Rows lie near named flat spaces through zero. A row that begins with a name and a colon came from that space; any other row is followed by the name of its block's space that it lies nearest.
mefmaku: [ 32  -9  -2   1   5 -27  37  32  16 -14 -27  -9 -28   8   8  -9 -17  10
  16  14  -9  21  10 -10  22]
kepzut: [-38  37  -7  -7 -35 -29   1  17 -52  19 -17  53 -49   8  10  10  15 -33
 -33 -15  16 -37  -9  -4 -35]
vakuvukub: [ -6  16  -5 -14  -7  -4   1  -4 -14  16  -9  15 -25  -3 -13  -9  -3 -20
 -20 -20  15 -17   6 -15  -9]
mefmaku: [-12 -22   2 -19   1  16 -25 -22  -3 -20  40  13  12 -16 -44  42  -5 -23
 -22  18  22  -2 -12  30 -23]
kepzut: [ 47   2   2  -8  -7  38 -20 -15  62  -8  17 -47  62  33 -29 -43  43  36
  61 -17 -63  10   2 -18  60]
povadmokop: [ -8  30 -18 -24   8  33   2 -52   6  97  31  -9  -5 -42 -13   2  25 -34
 -40 -37  34 -21  22 -12 -11]
vakuvukub: [-10 -21  -6  14  26   3 -14  -4 -23 -14   7  14  -7 -21  15  11 -14 -11
 -28  25  28 -13  -3   2 -21]
vakuvukub: [ 29 -36  -6   3  31 -15   7  20  -3 -47 -18   4 -29  -7  -6  -9 -39  -5
 -10  31  20   5   7 -16   6]
povadmokop: [ -4   2  11  -9  -9  -1  31  -7  28  30  14 -25  14 -11  -6  33  -6  10
  15  -5  -4  40   4  33   2]
kepzut: [ 32 -46  17 -26  47  54  -6 -60  65  -7  27 -71  57 -34 -67  -5 -60  16
  13 -19  19  51  25   6  24]
povadmokop: [ 42 -34 -25   7  63   7  43 -11  29  51  27 -29 -24 -64  27  25  -9 -14
 -31  48  43  20  27   2   7]
mefmaku: [-59  28  20  11 -73 -31   5  31 -19  -3  25  33  21  33  24  78  50  12
  27  20 -41  15 -44  78 -31]
vakuvukub: [ 44 -51  -7   5  38 -15   5  27   4 -71 -17   2 -27  -2 -11 -11 -42   0
  -3  46  14   8   5 -17  15]
povadmokop: [-19  -2  20  -6 -16   3  11  -9  19   4  15 -18  30  -1 -13  36 -12  15
  20  -6  -8  38  -7  41  -6]
mefmaku: [ -8  48   2 -23 -54  32 -45 -23  13  16  18   1  45  45 -40 -32  69   3
  31 -54 -54 -33 -14 -13  21]
povadmokop: [  9   7 -18 -10  23  28 -14 -33  -1  42  13  -4  -5 -26  -8 -23  11 -22
 -31 -18  25 -28  17 -30   0]
kepzut: [ 43 -20  -9  14  47  34   0 -23  40  18   8 -49  32 -19  16 -37   2  23
  16   4  -6  11  21 -26  37]
vakuvukub: [-44  10   1  45  27  -7  22  -7 -33  61  -8  -4  -2 -40  93  19 -11  10
 -27   6  32   6   6  15 -34]
kepzut: [ -6   5  -4  -7 -18  13 -38  -5 -10 -21  19  20  14  18 -23  -2  32 -10
   0   2 -14 -29 -17  -1  -3]
povadmokop: [-16  -6   1   7   2   5 -30  -3 -24 -26   3  19   6   4  -1  -3  -1  -6
 -12   6   6 -21 -11  -2 -15]
vakuvukub: [ 33 -39   8 -22   5   3 -10   6  27 -70   6  -9   8  14 -62   2 -30   2
  18  18  -7  20  -3   5  19]
povadmokop: [-44  12  31 -14 -37  13  -7 -25  12   6  22 -14  49   8 -30  40  -8  15
  22 -31 -13  33 -15  51 -17]
mefmaku: [  2   3  -6 -10  -1   4 -16  -4 -11  -9  -2  14 -11   4 -18 -14   3 -15
 -13  -7   7 -22   0 -17  -2]
kepzut: [ -3   7   1  -5   5  -5  18  -5  -1  23 -12  -6 -15 -13   2  -3 -19  -5
 -10 -16  16   8  12  -5  -5]
vakuvukub: [  3 -52 -11  34  60  -6 -10   9 -32 -42   0  15 -20 -36  38  12 -40  -8
 -39  61  47  -9  -1  -2 -24]
kepzut: [ -7   6   3 -23   2  14  -4 -27   3  19   3  -6  -2 -14 -34  -4 -20 -15
 -17 -31  22  -1  11  -7  -8]
kepzut: [  7  25 -25  18  32  -3  22  -4 -19  72 -26  -1 -40 -29  60 -41   8 -12
 -34 -17  27 -29  28 -49   0]
mefmaku: [-18  24   9  -4 -55 -23   5  28  -3 -10   5  21   4  38  -2  29  40   7
  28   4 -40   4 -25  32  -2]
vakuvukub: [ 20  16  -7 -17 -15 -10  10  12   7   2 -17   5 -24  17 -19 -24   9  -7
   6 -17 -12  -9   7 -24  17]
mefmaku: [ -9  11   5  16  22  40 -13 -42  16  48   8 -40  49 -18  25 -28   6  22
   7 -33  -2   3  13 -12   9]
povadmokop: [  3   7  -4 -10   7  17  -2 -23  10  30  10 -12   7 -14 -11  -6   3  -7
  -8 -17   9  -3  10  -7   2]
mefmaku: [  1  -8   4   7  -1 -18  23  17   5  -5  -4  -3  -7  -1  15  21  -9   8
   8  19  -2  22  -2  18  -1]
[-20  38  10 -29 -35 -21  32   1  -5  38 -28   6 -33   6 -22   0 -19 -13
  -4 -52   7  11  12  -2  -9] => kepzut
[-21  24   6  40   7  -7  22   6  -9  44 -28 -19  12  -2  80 -20   4  33
  15 -16 -12  10   7  -6   2] => mefmaku
[  3 -11  -2  -5  10  20 -24 -18   3 -10  17  -2  17  -5 -18  -2   3  -5
  -6   3   5 -10  -2  -2   0] => kepzut
[ 23 -12   4 -23 -23 -12  15  18  29 -29  15  -2  -1  17 -42  29   7   0
  24  19 -22  25  -8  26  15] => mefmaku
[-22 -27   2  14  18 -16   3   9 -30 -24   4  21 -19 -23  16  40 -33 -12
 -30  37  36   6  -8  26 -35] => kepzut
[ -5   3 -21  31   6  -9 -21  21 -37  -7   4  36 -15   4  52  -5  43  -9
 -18  37  -3 -44 -15 -12 -11] => kepzut
[-45   2  20 -19 -40 -37  14  20 -31 -30  -8  37 -29   8 -29  57 -36 -18
 -13   0  18  18 -18  46 -43] => kepzut
[  1 -17  15 -23   3  19  -7 -26  23 -15  15 -21  24  -7 -52  12 -32   1
   6 -15   8  25   4  15   1] => kepzut
[-29  11 -13  14  -3 -23  -6  17 -53   6  -7  48 -41  -8  35  13  11 -27
 -40  18  25 -37 -10  -3 -35] => kepzut
[ -9   9   9 -33 -27  18 -25 -22   7 -12  15   4  18  14 -62   3   3 -12
   4 -31  -6  -5  -6   6  -2] => kepzut
[ 64 -21 -11   2  56   4  33   1  36   7 -40 -45 -22 -17   7 -64 -44  15
   7  -9  11  18  41 -58  45] => mefmaku
[ 13 -14  -6  18  35 -17  26  14  -8   2 -30  -6 -30 -19  35 -16 -36   4
 -14  13  24   8  17 -20   1] => mefmaku
[ 13  -9  -9  -7  28  20 -18 -22  -2   1  -2  -4  -5 -16 -17 -30 -16 -14
 -22 -12  24 -19  14 -32   3] => mefmaku
[-80  36   6  46 -18 -17 -12   7 -70  34 -13  38   1  -3  89  19  20   4
 -24  -5  10 -28 -21  19 -53] => mefmaku
[ 18  -4  -1  -4  10   0  26  -2  25  22   3 -22  -2 -12   1   6  -5   5
   7   2   1  22  12   4  13] => povadmokop
[-38   9  16 -11 -46 -40  13  31 -29 -30 -10  38 -26  21 -14  47 -14 -10
  -1   6   0  11 -22  40 -31] => kepzut
[-25  12   1  14   1   5  -1 -11 -13  31   8   1  10 -13  31  11  10   2
  -9  -4   7  -4  -3  11 -16] => vakuvukub
[ 13  33 -11 -27 -13  47 -56 -41   7  15   4  -3  26  23 -49 -72  39 -12
   2 -63 -20 -53   8 -57  25] => mefmaku
[-12  -7  -3  -9  -9  26 -48 -21  -8 -21  40  17  28   3 -31  16  29 -15
 -10  10  -2 -26 -19  13 -12] => vakuvukub
[ 26  -6  -2   2   2 -32  73  30  35  33  -1 -23 -26 -15  27  40  -3  11
  17  31  -5  51  12  30  15] => povadmokop

Each name stands for a flat space through zero: a line, a plane or more. A row that begins with a name and a colon came from that space; any other row is followed by the name of the space it lies nearest, among the names in its block.
rosav-naput: [-61  -9   4  -8  24 -17  18  25  10 -33 -15  -2 -17  13 -14  34   1 -19
   8  -2  11   7 -17 -19  -6]
nirur-dov: [  6 -25 -18   3  -2   2  -9  10 -34  -2  10  11   7  -3 -16  -1   1 -12
 -24  -5   9   4 -17   9 -11]
rosav-naput: [ 45 -16 -32  36  19  45 -10 -12 -11  27 -17 -17  38   7  45 -49 -17  37
 -18  -9 -38 -22  78 -14  -9]
gaber-zus: [ 18   6  21   0  -7   2 -18 -15   6   7   8  32  -6   6   4 -10  12   9
  -6   6   0  -9   8  19 -18]
movok-romar: [ 56  23  82  65 -44  53  36 -14 -39  21 -42 -18  22 -67  34 -60 -40 -10
  18 -30  43   9   7 -18  35]
movok-romar: [ 44 -40   8   2 -55  17 -29 -18 -38  37  43  20  20  -8   4 -49   9  19
  -7   6   2  10  11  15  -7]
gaber-zus: [-10   7  -5   1  26   0  25  -6 -13 -25  -2 -13  10 -21  19  17  -5   5
  19 -14   2 -13  29 -13  -9]
nirur-dov: [ 30 -38 -62 -18  -9   7   3  11 -40  -4   1  12  27   6  -7 -24  -3 -17
 -65 -11 -22 -11 -20  19   9]
gaber-zus: [-14 -17  16   5  -3   6 -23   0  11   7   3  24 -10  26   1 -12   8  12
   0  11   1  -1  14  -4 -24]
nemuz-sido: [  3  -6 -68  -7  14  -4 -65   9 -38  -1  37  18 -26  10 -54  35   6 -23
 -21  16  46  -7 -52  12 -50]
movok-romar: [ 20  58  -9 -20   5  -7 -19 -25  11 -14   6  21 -32 -11  -9  25   2 -13
   9  10  33 -31 -27  13 -19]
nirur-dov: [-64 -30  11 -96 -18 -54 105 -10  36 -60  12  -7  27   4  50   7  24  15
  27 -13 -71  -5  40 -13  53]
rosav-naput: [ 27   2  51 -22 -72 -20  -8 -29 -19  24  61  14  -3 -38 -13  -8  21   5
  37  10  28  27 -29  26  14]
rosav-naput: [-21 -24  46   2 -32  -8  18  -1 -20   1  26  -7   7 -26   1  -1   6   4
  38  -5  20  29   2 -11   8]
gaber-zus: [-52 -17  43  13  17 -30 -54  21  14   6  32  40 -40  30 -54  50  34  -2
  12  23  28  33 -30  23 -53]
nirur-dov: [ -8 -11   7 -65 -76 -25  -4 -26   4   4  58  13 -15  -1  -5 -12  19   4
  37  23  17   7 -27  -4  15]
nemuz-sido: [  6   9  56  17 -22  24 -31 -16  31  18 -18  44 -23  27  16 -39   2  14
   6  16  15 -13  18  -7 -24]
nemuz-sido: [-26 -52 -16 -21 -51   9 -28  11  -4  14  17  14 -12  37 -12 -36   0  -2
  -4  20  15  10 -19 -28  -4]
movok-romar: [ -7 -19 -61 -40 -13 -22 -15  16   3   3  19  -3  -6  27 -33  10   9 -16
 -31  15 -16   7 -47  12  15]
movok-romar: [-10  48   9  -9  43 -16   1 -17  24 -29  -3  16 -21  -5   6  43  10   3
  19   1   8 -27  14  10 -30]
gaber-zus: [ 10   1  43  51   6  29  29  28   4   5 -74  -3  11  -1   7 -32 -26 -23
 -40 -22  -7  10 -12  -3  32]
rosav-naput: [-17 -23 -21   3 -10   1  -6  28 -21  -2  -6  -7  -7   5 -31   3 -10 -29
 -19   0  22  16 -47  -9   8]
gaber-zus: [-36 -46 -47   2   0   0 -37  18  -7  22  36 -32  -1  27 -18   7   2  18
  22  19   1  23  13 -32 -17]
nemuz-sido: [ 16  24  29  10 -14  26  -2 -20  10   1 -22  15  -9  -4  27 -30 -13   5
  13   1  20 -23  19 -17  -8]
gaber-zus: [-27  -8  -5 -27 -20 -25 -21  16  74  32   0  -6 -20  63 -19  -5  17  13
  -8  33 -48  25 -20   7  33]
nemuz-sido: [ 27 -20 -19  -2 -28   4 -33  15 -21  18   1  31  -7  16 -38 -19   3 -28
 -56   7  10   8 -61  30   1]
movok-romar: [ 39 -10 -68 -11 -31  26 -24 -15 -25  26  22 -27  13  -2   9 -36 -17  10
  -1   9   5 -14   7 -22   7]
nirur-dov: [ 49   8   1  53  19   7  -1  13 -41  27   0 -28  27 -42 -22  12  -8  -9
 -23 -20  -2  28 -17  36  16]
rosav-naput: [ 17   5 -20  42  14  17 -16  20   3  35 -18 -44   8   2 -13  -4 -18   1
 -10   1  -9  21  -6  -5  21]
nemuz-sido: [ 18  -2  38  -4 -43  -4  20  -5   0  16   4  -3  10 -18   2 -22   2  -3
   3  -3  -5  21 -17  12  38]
nirur-dov: [ 23  27  24  52  32   6  37  15  -5  11 -36 -48  25 -39   4  13 -18  -6
  -3 -26 -17  23   4  11  39]
movok-romar: [ 11   2 -30   0   7   3  13  -1 -10   2   2 -31  17 -13   9   1  -9   4
   3  -7 -12  -1  11  -7  16]
gaber-zus: [ -8   6  41 -11  -9  10  13 -13   8 -28 -25  50 -13   7  22 -20   1  -8
  -6  -5  15 -29   8  -5 -19]
rosav-naput: [-28   2  41 -14 -28 -30   2  -1   2   1  36  -4 -18 -17 -24  28  16  -5
  43   9  27  32 -31   3   7]
nemuz-sido: [-62 -17 -12  -2  44 -15 -41  21  28 -16   2  29 -34  54 -25  37  18   3
  -2  20   5  -4   3  -8 -55]
nemuz-sido: [-41 -50  20 -16 -31  -6  11  21  25   7  -8   7   2  40   2 -28   7   5
  -8   9 -27  23   0 -15  22]
nirur-dov: [ 36  30  -9 -11   7   7  33 -21 -23 -28 -14   7  14 -36  23  -3 -10 -12
 -12 -21   4 -33   4  10   6]
rosav-naput: [-22  28 -11  33  75  12  26  19  -8 -45 -55  -9  -4 -13   5  37 -22 -24
 -12 -25  16 -24   9 -16 -22]
nemuz-sido: [-12 -16 -39  -2  23  13  11  15   0 -16 -30  -3   8  21  10 -10 -12  -7
 -29  -7 -18 -18  12 -17  -1]
gaber-zus: [-19 -17  22 -18 -21  15  -8 -10  23 -10 -14  44 -15  37  24 -37   3   9
  -3  11   2 -24  23 -20 -21]
nirur-dov: [-34 -24  -9  20  14   6 -52  23  49  36  -7  -3 -20  67 -15  -7   6  23
  -4  30 -23  17  16 -15 -17]
rosav-naput: [-52  18  40  -8   6 -35  38  34  38 -22 -35  -9 -24   5 -32  40   2 -38
  -2  -2   1  31 -64   6  41]
rosav-naput: [ 16  -3 -56  -2  -2   6 -49   4  -9  22  20  -5 -11  18 -27   2  -2  -3
 -15  18  12  -2 -24   2 -15]
movok-romar: [ 20  -7 -27   1   1  26   5 -11 -10  -3 -14  -1  16   3  30 -32 -14  10
 -11  -7  -9 -27  34 -18  -4]
nirur-dov: [-13  -5   8 -25 -36   0   4  -7 -18 -18  12  16 -15 -11  -4  -7  -3 -18
  16   3  41  -6 -28 -18  -4]
nemuz-sido: [ 32  55 -11  10  46  -4  40   3 -13 -34 -44  -4   7 -38  -2  32 -14 -36
 -36 -29   0 -22 -29  30  17]
movok-romar: [-34  47 -24  -7  15 -33 -66  -9  30  23  65 -42 -51   0 -48  78  14  14
  83  41  48  22 -25 -13 -30]
movok-romar: [-28  26 -68  -1  46 -13  16  14  16  -6   0 -85   3  -9  -4  50 -18   4
  37   1 -12   7   9 -34  23]
gaber-zus: [ 33  27 -23 -42 -31  -4  26 -24 -21 -22   8   5   2 -33   9  -6  -7 -21
  -3  -8  17 -26 -30   7  22]
nirur-dov: [-20  16  27   9 -10  11  25   7   4 -14 -31 -15 -12 -14   6  -4 -21 -19
  20  -7  30   1 -15 -31  18]
[  7  16  47  -7 -57  -1 -43 -18  -5  17  32  37 -40  -8 -28  -6   9 -12
  28  23  65   9 -50   6 -19] => nemuz-sido
[-21 -13  39 -91 -84 -53  92 -28 -31 -45  60  -8  19 -68  16   9  19 -16
  56 -17  12  18 -32   1  61] => nirur-dov
[-46  11  -6 -38  23 -26  29  -6  54 -25  -4 -14  -6  24  25  22  11  20
  29   7 -39 -12  37 -18   9] => gaber-zus
[ 21  21 -16 -19  -4 -10   2  -9  -4  -7   6   8  -4 -11  -9  10   3 -13
 -12   0   3 -10 -26  20   6] => movok-romar
[-21  15  52   9  11 -46  21  16   5   0  21 -17  -3 -31 -36  59  21 -11
  22  -6  -1  50 -38  37  23] => movok-romar
[ 17  -1 -15  13   5  33 -18  -5   3   3 -28  18  -2  21  19 -34 -14   4
 -23   2   1 -29  22 -15 -19] => nemuz-sido
[  0   6  -4  21  36  13 -29  -6  15   5  -6  13  -6  22  11   2   4  22
   0   7  -8 -18  42  -2 -39] => nemuz-sido
[ 13  -8 -24  23  19  26  11  15 -34 -15 -35   1  13  -9   3 -13 -22 -22
 -37 -20  11 -15  -6  -8  -4] => rosav-naput
[-24  38 -13 -68 -11 -36  60  -5  54 -36 -22 -18 -11   6  13  17   0 -18
   7   2 -31 -14 -28  -5  59] => gaber-zus
[-12 -35 -11  -4 -26  12  -7 -22  -3  28  49 -43  22  -1  38 -27   0  55
  66  11 -12   9  78 -46  -4] => nemuz-sido
[ 38  21  52  45   5   6  -3  12  13  27 -37  15   3  -4 -15 -10   0 -12
 -40  -8 -14  20 -26  44  21] => gaber-zus
[-15  -4  11  10  44  12  57  11   9 -39 -62   6  23   5  41 -11 -12  -3
 -30 -29 -37 -25  42 -10   8] => movok-romar
[-52 -60  95  39  -5   0  18  36   9   4 -28  28   7  24  -1 -20  12   4
 -10 -10 -15  44  14  -1   0] => movok-romar
[-32 -73  13 -12 -58  -7 -58   5  10  49  63  12  -9  48 -19 -29  27  35
  25  37  -4  41  10 -12 -17] => nemuz-sido
[ 13   6   2  20   4  12 -11   1 -29  -3  -2   8  -4 -18 -11   4  -7 -14
  -6  -7  32  -3 -16   3 -17] => nirur-dov
[-58  29 -15 -23  56 -26  91  13  60 -44 -50 -69  17   2  43  37 -13   8
  30 -19 -63  -6  45 -36  57] => gaber-zus
[ 78  28 -62 -29 -36  25 -64 -39   4  32  19  34 -14  23   2 -44  -1   8
 -33  27   5 -47 -12  18 -18] => nirur-dov
[-56 -47   6 -16   1  -7  58  29 -41 -57 -19   7  11 -14   1   8  -8 -35
 -10 -28  19   4 -19 -26   6] => nirur-dov
[-17 -37  35  40  14  25  26  10  -6   3 -25 -14  30   1  37 -30 -10  24
   9 -18 -23  10  65 -27   0] => movok-romar
[ 59  63   9  22  31  -1  25 -19 -17  -7 -13 -13  15 -58   7  25  -8 -10
  -5 -24   1 -13  -4  37  13] => nemuz-sido
[ 49  27 -11  34   8  20 -85 -18  -4  43  24  23 -23   9 -24   0   5  14
  -4  23  30 -10  -3  24 -51] => nirur-dov
[-36  35  64 -20  -3 -43  29   1  41 -17   2   2 -25 -11 -15  44  18 -11
  35   4   4  23 -32  17  23] => rosav-naput

Each name stands for a flat space through zero: a line, a plane or more. A row that begins with a name and a colon came from that space; any other row is followed by the name of the space it lies nearest, among the names in its block.
bef-furan: [  1  51  54  -3  -4  26 -17  -1 -59  -1  59   2   3 -12  37  18 -12  20
  -7 -20  -8  10 -41 -23  12]
gepug-mot: [-11 -17   1   7  11  22  -9   1  13 -54  22  10 -14  19  -7  25 -38   2
 -16   4  16 -48 -22 -30  15]
kuv-dal: [ 17  17 -13  15 -35 -10 -21  46  15  50  29  -9  19  23 -21  -9 -26  -1
  55  26 -21   6   3  16 -46]
bef-furan: [ -5 -58   7  10  -4   9 -21 -19  41 -23  10 -38 -21  -4  17  -6  -5   9
 -23 -30 -16  -1  32   1  17]
mizev-dem: [ 14   9 -12 -19   7  24  33   9 -20   2 -36  14  18   8 -32  16   9 -26
  -6  -4  -6 -47 -40 -27   9]
gepug-mot: [ -1  23  -6  -3  14  44   6  15 -22 -43  18  30   9  25 -23  54 -49  -6
  -7  22  25 -72 -65 -54  19]
gev-vuba: [ -8  34  29 -22  19 -27   9  25  -3  10 -19  29   0 -23 -22  -1 -11   4
  11  -6  -8   4 -18   7  19]
gepug-mot: [-20   9  -7  -2  25 -21   1  -5  10 -22 -11  25 -10  -9  -3  11 -16  11
  -4  25  34   9   7   6  18]
bef-furan: [  9  58  -4   1 -14 -22   5  44 -25  37  11  35  21  18 -26 -11  -9  -8
  50  36   1   3 -26  12 -46]
kuv-dal: [ -5 -25   0  -1   5  -2  -6 -14  22  -2 -11 -19  -8 -15   8   2   1   8
 -13 -12  -4  13  24   6  21]
gev-vuba: [ -8 -17 -19  -7  18  -1   2   0  32  -4 -30  -3   0 -13 -17  27 -23   5
  -5  12  12  -7  11  -3  36]
mizev-dem: [  7  -3 -18   9 -14   3  -7 -11  -2  27   4 -22  10  -2  17   1  10   5
   6  11   3  30  24  11  -8]
mizev-dem: [  6  23 -13 -17  13   2  34 -16 -37  15 -41  15  16 -12  -2   3  37 -14
 -11   4  12   6 -13  -3   8]
mizev-dem: [ 25  27 -28 -14  -8  29  26  29 -23  36 -28   8  38  15 -42  27  -6 -25
  20  17 -10 -42 -44 -26  -4]
gev-vuba: [-35 -40   1   8  38   0  -5 -50  19 -86   2  10 -39  -8  30  14  -8  17
 -54  -1  48  -5  20 -11  40]
kena-lugev: [  0  24  39 -33  14 -44  16  31   9  42 -47  13   2 -41 -30 -26  14  -1
  17 -32 -40  23  -1  28  19]
kena-lugev: [-14  -5 -14  -7  19 -30  -6  11  43  14 -31   2  -1 -24 -18  16 -27  16
  12  20  12  23  29  19  32]
kuv-dal: [ -7  44  27  -3   3 -33  10  -4 -44   1  10  34  -7  -6  18 -38  37   0
   6   0   9  34  -7  22 -32]
gev-vuba: [  6  37  12   4  -8  16   0   7 -43  -3  32  17   9  15   8   6  -3  -2
   7   8   6 -11 -35 -16 -19]
bef-furan: [ -7 -38 -24  10   1 -18   0 -13  34 -15 -16  -5 -13   8  -1 -19  12  -5
  -5   7  11   6  35  17 -12]
bef-furan: [-14  53 -13   8  12 -24   8 -11 -43 -10  13  47   1   7  17  -2   9   6
   9  50  55  29  -6  11 -25]
mizev-dem: [ 15  47 -27  -2 -13  -6   6  25 -20  63  -9   6  35   0 -15  15  -5  -1
  40  41   6  25  -5  11 -17]
kena-lugev: [ 13  -2  -7  12 -16  42   7 -30 -46 -19  28  -9   5  25  30   2  28 -12
 -23  -7   8 -18 -20 -26 -22]
gepug-mot: [ 24  48 -12  16 -38  22 -15  -9 -58  70  44 -29  35   1  44  11  18  13
  25  24   1  59   6   7 -31]
kena-lugev: [ 17 -39 -32  -2  -7  58  -6   6  31  11 -12 -44  22   6 -22  59 -42  -3
  -8  -2 -16 -47 -10 -39  43]
kena-lugev: [ 19  21  48  -2 -27   9   7  21 -44   0  33  11  -1  23  -2 -47  33 -24
   8 -45 -47 -30 -46  -8 -52]
mizev-dem: [ 14   6 -35   6 -15   5   6 -23 -18  50 -14 -26  23  -8  23   4  32   1
   6  20  10  48  31  16 -10]
kuv-dal: [ 17 -13 -11   4 -12  63  -1 -23 -26  -3  17 -34  16   8  20  38  -2  -3
 -25 -12  -4 -25 -20 -39  20]
gev-vuba: [-11 -70  -5   9   9   5   3 -26  39 -66 -10  -7 -33  17   0 -21  12 -13
 -37 -27   2 -39  16  -8   1]
kuv-dal: [ 13  13   3   3 -15  23   6   7 -29  -1  18   4  10  21  -2  -1   7 -13
   3  -4  -9 -26 -30 -18 -23]
kena-lugev: [-14   6  -6  14   5 -21  -7 -13  -3 -21  17  17 -13   7  18 -12   4   9
   0  23  31  22  16  14 -18]
kuv-dal: [ -3   7  13  -2  -3 -41   7  36  17  -6  -7  34 -12  17 -35 -45   4 -16
  27  -2 -15 -18  -8  20 -41]
mizev-dem: [  3  41  40 -12   4  20  11  -3 -61 -15  22  21   2  -2  15   1  14  -4
 -15 -23  -6 -16 -50 -24   1]
gepug-mot: [ 17 -15 -20  -1 -14   9  24 -26 -22  20 -26 -16  10   5  12 -25  59 -22
 -12 -13  -8  11  13   7 -24]
gepug-mot: [-45 -54  16  -7  47 -69  -5  -3  87 -65 -41  26 -54 -25 -21 -29 -17  13
 -19 -12  16   4  49  34  35]
gepug-mot: [ -5 -63   4  10  -7 -20  -7 -24  41 -16  -9 -29 -28  -3  16 -47  35  -3
 -19 -36 -20  18  51  27 -13]
bef-furan: [ -1  33  15 -27  30  39  23 -23 -50  -7 -21   7  15 -31  11  53   0   5
 -36 -12  14 -12 -42 -39  65]
bef-furan: [ 12  71  19 -11  -8   9   0  43 -42  39  21  22  28   0 -19  24 -29   3
  35  16 -11  -8 -51 -15  -4]
gev-vuba: [ -8 -24 -14 -32  30 -39  11  32  77  37 -87  -5   5 -44 -59  17 -29   4
  15  -1 -19   6  31  23  62]
kena-lugev: [-18 -27  15  18   5   8 -29  -3  27 -60  46   1 -29  16  12   9 -41  15
 -14  -2  13 -26  -1 -15   7]
gev-vuba: [ -8  16 -20 -10  26  21   5  10   5 -16 -14  19  12  -3 -25  61 -51   7
  -3  33  31 -34 -29 -32  46]
gev-vuba: [-42   6  87 -24  49 -68  11  -8   3 -73 -14  57 -59 -37   6 -61  26   8
 -34 -57  -4  10  -4  25  20]
gepug-mot: [ 11 -63   6   3 -17   3   5 -15  28  -8 -15 -34 -16   8   3 -46  44 -20
 -20 -52 -42 -12  26  10 -19]
mizev-dem: [  9  -5 -13  -5  -1  16  14  -6  -8   6 -18  -5  10   3  -6   7  13 -11
  -7  -3  -2 -13  -7 -10   3]
bef-furan: [ 10 -21   2  -1 -14   8 -15  28  37  20   2 -25   5   2 -23   6 -28   0
  17 -13 -35 -18   2  -3   6]
kuv-dal: [  9  -2 -22   5 -11  13  -6  30  20  11   4  -2  14  21 -31  19 -35  -6
  24  21  -5 -32 -14 -12  -8]
kena-lugev: [ 15   6 -42  10 -18   9   5   6  -5  30  -4  -6  23  21  -9   7   3 -10
  22  34  10   1   5   2 -28]
kuv-dal: [-14   9 -14  -7  26  -5   6  -6   5 -13 -19  17   0 -13  -6  29 -20   9
  -7  25  32   2   0  -5  32]
[ -9 -18  45 -11  18  28  -1 -29 -15 -48  12 -10 -22 -18  27   8   6   7
 -50 -53 -12 -20 -19 -27  43] => kena-lugev
[ -1  -6 -10  26 -14  32 -26 -20 -13 -23  56 -17  -2  21  36  22 -20  14
  -9  18  23   0   1 -18  -9] => gepug-mot
[ 33 -16 -13  18 -43  70  -8 -43 -49  31  38 -66  24  12  57  12  40  -4
 -22 -24 -20  15   4 -23 -15] => mizev-dem
[ -4 -18   8  16  -4  36 -10 -29 -20 -51  42  -7 -15  21  32   8   0   2
 -31 -11  14 -25 -14 -28  -4] => kena-lugev
[ -7  33 -19 -14  17 -40  16  31  12  26 -41  37  12  -9 -40   4 -14  -3
  32  39  17   9  -1  20   1] => mizev-dem
[ 20   1  46 -19 -24 -40  17  50   9  36 -23   9  -4   4 -43 -82  44 -33
  31 -59 -80 -15 -14  30 -53] => gev-vuba
[ 15  16   0  -2 -10  24  23 -31 -60   6   0  -2  12   5  28 -11  54 -16
 -20 -13   2   6 -17 -11 -19] => kena-lugev
[-15  14  12   5  13  -3  -7 -23 -20 -23  20  10 -11  -9  31   6   1  16
 -16   7  27  23   4   0  10] => gev-vuba
[  8   0   3  -9   0  18  11 -10 -17   8 -13 -10   8  -8   4   7  16  -6
 -13 -16 -10  -4  -9 -11  13] => kena-lugev
[ 11 -13  34  -2 -11  26  14 -33 -45 -24  14 -12 -11   5  33 -34  58 -17
 -38 -57 -26 -12 -18 -14 -16] => kuv-dal
[  7  22   1  -8  -4 -11   7   7 -13  35 -13   1  13 -12  -3  -6  13  -1
  14   3  -8  23   2  13  -4] => gepug-mot
[ 17 -32   8 -15  -9  28  -4  25  36  24 -20 -38  11 -10 -31  19 -24  -6
   2 -37 -52 -35 -10 -18  34] => bef-furan
[  0   6  47  -1  -3  28 -11  18 -16 -42  44  10 -13  16  -3   4 -25  -3
 -11 -34 -23 -55 -52 -35   1] => mizev-dem
[  2  -8  13  -4  -1   7  -5  11  11  -5   4  -6  -3  -1  -9   4 -14   0
  -1 -15 -17 -18  -9  -8  10] => kena-lugev
[ 29  52  -7   7 -25  73  12  -1 -91   4  48   7  35  39  14  35   4 -18
  -1  13   7 -45 -75 -55 -29] => kuv-dal
[ 20  26  -7   7 -26  22  -3  -3 -39  44  23 -20  25   5  21   5  16   0
  14   7  -8  23  -6  -2 -22] => gepug-mot
[-17   7  14 -12  30  -4  17 -40 -27 -32 -18  16 -14 -25  27   4  26   7
 -39 -11  27  17   1  -3  32] => kuv-dal
